Here is a tiny trained network, its code and every weight. The questions are about switching its units off for an input and a class, where a switched-off unit gives its printed mean instead of its output.

import numpy as np


def w(rows, s, z=0):
    codes = np.array(rows[::2]) - 128.0
    scale = np.full(codes.shape[1], s)
    scale[-1] = z or s
    return codes * scale


def norm(h):
    return h / np.sqrt((h * h).mean(-1, keepdims=True) + 1e-5)


def f(y):
    return y / 2 * (1 + np.tanh(0.7978845608 * (y + 0.044715 * y**3)))


def log_softmax(a):
    a = a - a.max(-1, keepdims=True)
    return a - np.log(np.exp(a).sum(-1, keepdims=True))


def net(x, mask):
    res = np.array(x, float).reshape(1, 3) / 4 @ E
    u = 0
    for l in range(2):
        y = f(norm(res) @ A[l][:, :-1].T + A[l][:, -1])
        res = res + np.where(mask[u : u + 16], y, B[l][:, -1]) @ B[l][:, :-1]
        u += 16
    return log_softmax(norm(res)[-1] @ U[:, :-1].T + U[:, -1])


A, B = {}, {}
E = w([
[137,159,57,139,241,108,165],'x0',
[207,73,65,158,143,211,36],'x1',
[118,94,2,140,101,191,180],'x2',
],0.0046)
A[0] = w([
[52,28,131,114,76,113,182,1],'0.n0',
[134,142,185,79,93,224,208,180],'0.n1',
[169,24,212,100,119,143,163,144],'0.n2',
[138,97,217,119,124,30,175,56],'0.n3',
[132,128,153,186,178,115,137,91],'0.n4',
[187,74,58,125,81,121,115,132],'0.n5',
[180,115,181,112,144,181,59,140],'0.n6',
[118,112,122,111,219,87,62,162],'0.n7',
[51,116,69,102,79,99,241,31],'0.n8',
[94,244,199,140,114,35,126,160],'0.n9',
[180,113,144,159,206,153,137,92],'0.n10',
[143,101,115,64,178,209,205,84],'0.n11',
[59,175,88,133,232,90,186,70],'0.n12',
[81,147,108,79,45,94,178,136],'0.n13',
[167,76,73,129,96,253,140,36],'0.n14',
[177,119,149,221,74,131,113,59],'0.n15',
],0.0064,0.0027)
B[0] = w([
[154,115,140,224,131,118,178,142],'0.n0',
[216,159,94,167,50,139,116,161],'0.n1',
[69,140,112,43,124,166,97,158],'0.n2',
[127,171,74,126,100,159,109,196],'0.n3',
[114,112,144,172,151,119,159,133],'0.n4',
[86,186,189,68,109,96,133,174],'0.n5',
[121,3,189,37,145,121,157,181],'0.n6',
[167,145,160,201,164,56,199,171],'0.n7',
[181,43,174,92,146,168,181,178],'0.n8',
[102,163,38,142,96,163,30,254],'0.n9',
[172,170,175,168,138,87,118,146],'0.n10',
[108,119,123,67,77,135,79,141],'0.n11',
[55,93,120,84,165,88,127,186],'0.n12',
[209,110,182,173,143,124,91,175],'0.n13',
[87,222,94,183,106,66,84,204],'0.n14',
[65,99,170,116,112,190,101,137],'0.n15',
],0.0053,0.0062)
A[1] = w([
[185,102,155,207,46,138,222,1],'1.n0',
[35,141,206,120,141,103,112,138],'1.n1',
[93,147,71,54,61,169,122,84],'1.n2',
[192,167,118,45,234,146,227,145],'1.n3',
[102,78,111,52,154,154,254,46],'1.n4',
[62,145,41,158,178,109,177,134],'1.n5',
[134,62,104,90,145,114,191,53],'1.n6',
[216,127,165,166,203,117,141,79],'1.n7',
[148,140,124,123,163,39,75,140],'1.n8',
[119,96,103,67,126,76,221,42],'1.n9',
[103,215,61,197,202,82,147,130],'1.n10',
[168,192,167,65,125,138,141,173],'1.n11',
[91,25,201,90,103,139,109,176],'1.n12',
[73,149,71,40,65,165,158,197],'1.n13',
[188,156,117,139,76,81,195,89],'1.n14',
[121,192,23,222,145,137,129,87],'1.n15',
],0.0077,0.0037)
B[1] = w([
[180,53,201,134,237,170,213,163],'1.n0',
[159,51,67,91,130,158,180,179],'1.n1',
[164,198,160,174,49,145,120,202],'1.n2',
[178,199,140,163,22,224,95,170],'1.n3',
[116,196,77,161,15,111,91,146],'1.n4',
[100,77,125,69,158,66,91,213],'1.n5',
[44,187,185,153,92,134,47,132],'1.n6',
[193,182,170,190,53,225,146,150],'1.n7',
[132,118,167,167,86,165,186,198],'1.n8',
[137,217,132,161,84,119,51,137],'1.n9',
[146,57,126,111,178,143,152,254],'1.n10',
[149,124,85,172,150,133,184,148],'1.n11',
[57,131,67,87,251,47,187,202],'1.n12',
[201,185,144,245,106,159,91,234],'1.n13',
[132,74,159,138,213,196,131,138],'1.n14',
[39,64,155,2,185,82,179,225],'1.n15',
],0.006,0.0058)
U = w([
[96,221,72,192,2,131,31,176],'0',
[65,72,83,60,208,60,123,243],'1',
[222,95,201,223,157,194,183,4],'2',
],0.01,0.0029)

Each question gives the input, the list of numbers given to net, and the class t.
The units are the neurons (one row each of A and B). Each row of codes is followed by its name. A weight is (code - 128) times the scale printed after its matrix; where a second scale follows, it is the last column's (A, B and U).
mask holds one flag per neuron, layer by layer. A switched-off neuron (its flag False) gives its mean, the last column of its row in B, instead of its output. The means were averaged over made-up inputs and are rounded, as every weight is.
A unit's drop is (log p(t) with every unit on - log p(t) with that unit switched off) / (log p(t) with every unit on - log p(t) with every unit switched off).
The circuit of an input: a set's keep is (log p(t) with only the set's units on - log p(t) with every unit switched off) / (log p(t) with every unit on - log p(t) with every unit switched off). Starting from the 12 units with the biggest drops (on a tie, the unit counted first), units are removed one at a time, each time the one whose removal leaves the highest keep (on an exact tie, the one counted first), for as long as the keep stays at least 0.8.
units of the circuit, in order: the units of the circuit, biggest drop first
most important unit: the unit with the biggest drop
top k neurons: the k neurons with the biggest drops, biggest first
k most important neurons of layer l: the k neurons of layer l with the biggest drops, biggest first
drop when u is switched off: that unit's drop, to one decimal
input [-1,4,-8], class 1: units of the circuit, in order : (0.n6, 1.n12)
input [0,-1,-3], class 0: 2 most important neurons of layer 1 : (1.n12, 1.n2)
input [6,0,6], class 0: most important unit : 0.n9
input [-8,5,0], class 1: top 4 neurons : (0.n6, 0.n9, 1.n12, 0.n3)
input [-6,0,5], class 2: top 3 neurons : (0.n9, 1.n0, 0.n0)
input [-1,7,1], class 0: top 2 neurons : (0.n14, 0.n8)
input [-6,0,4], class 2: top 3 neurons : (0.n9, 0.n0, 1.n0)
input [-2,0,6], class 2: top 4 neurons : (0.n9, 0.n0, 0.n8, 0.n5)
input [-4,1,-6], class 1: top 4 neurons : (0.n6, 1.n12, 0.n14, 1.n3)
input [1,7,5], class 1: 3 most important neurons of layer 0 : (0.n14, 0.n9, 0.n2)
input [2,8,8], class 1: 2 most important neurons of layer 0 : (0.n14, 0.n9)
input [2,7,4], class 1: top 2 neurons : (0.n14, 1.n15)
input [-5,1,-7], class 1: top 3 neurons : (0.n6, 1.n12, 0.n14)
input [0,-4,-1], class 0: units of the circuit, in order : (0.n9)
input [-1,0,1], class 2: 2 most important neurons of layer 1 : (1.n12, 1.n5)
input [8,-1,1], class 0: 3 most important neurons of layer 1 : (1.n3, 1.n4, 1.n9)
input [-8,2,-1], class 1: top 2 neurons : (0.n6, 0.n9)
input [8,3,-1], class 2: 2 most important neurons of layer 0 : (0.n9, 0.n14)
input [8,3,0], class 2: 3 most important neurons of layer 1 : (1.n7, 1.n3, 1.n12)
input [-8,5,-3], class 1: units of the circuit, in order : (1.n12)
input [-2,1,-2], class 1: top 2 neurons : (0.n6, 1.n12)
input [-1,-8,-7], class 0: drop when 0.n9 is switched off : 1.5
input [-2,-7,-6], class 0: drop when 0.n9 is switched off : 0.3
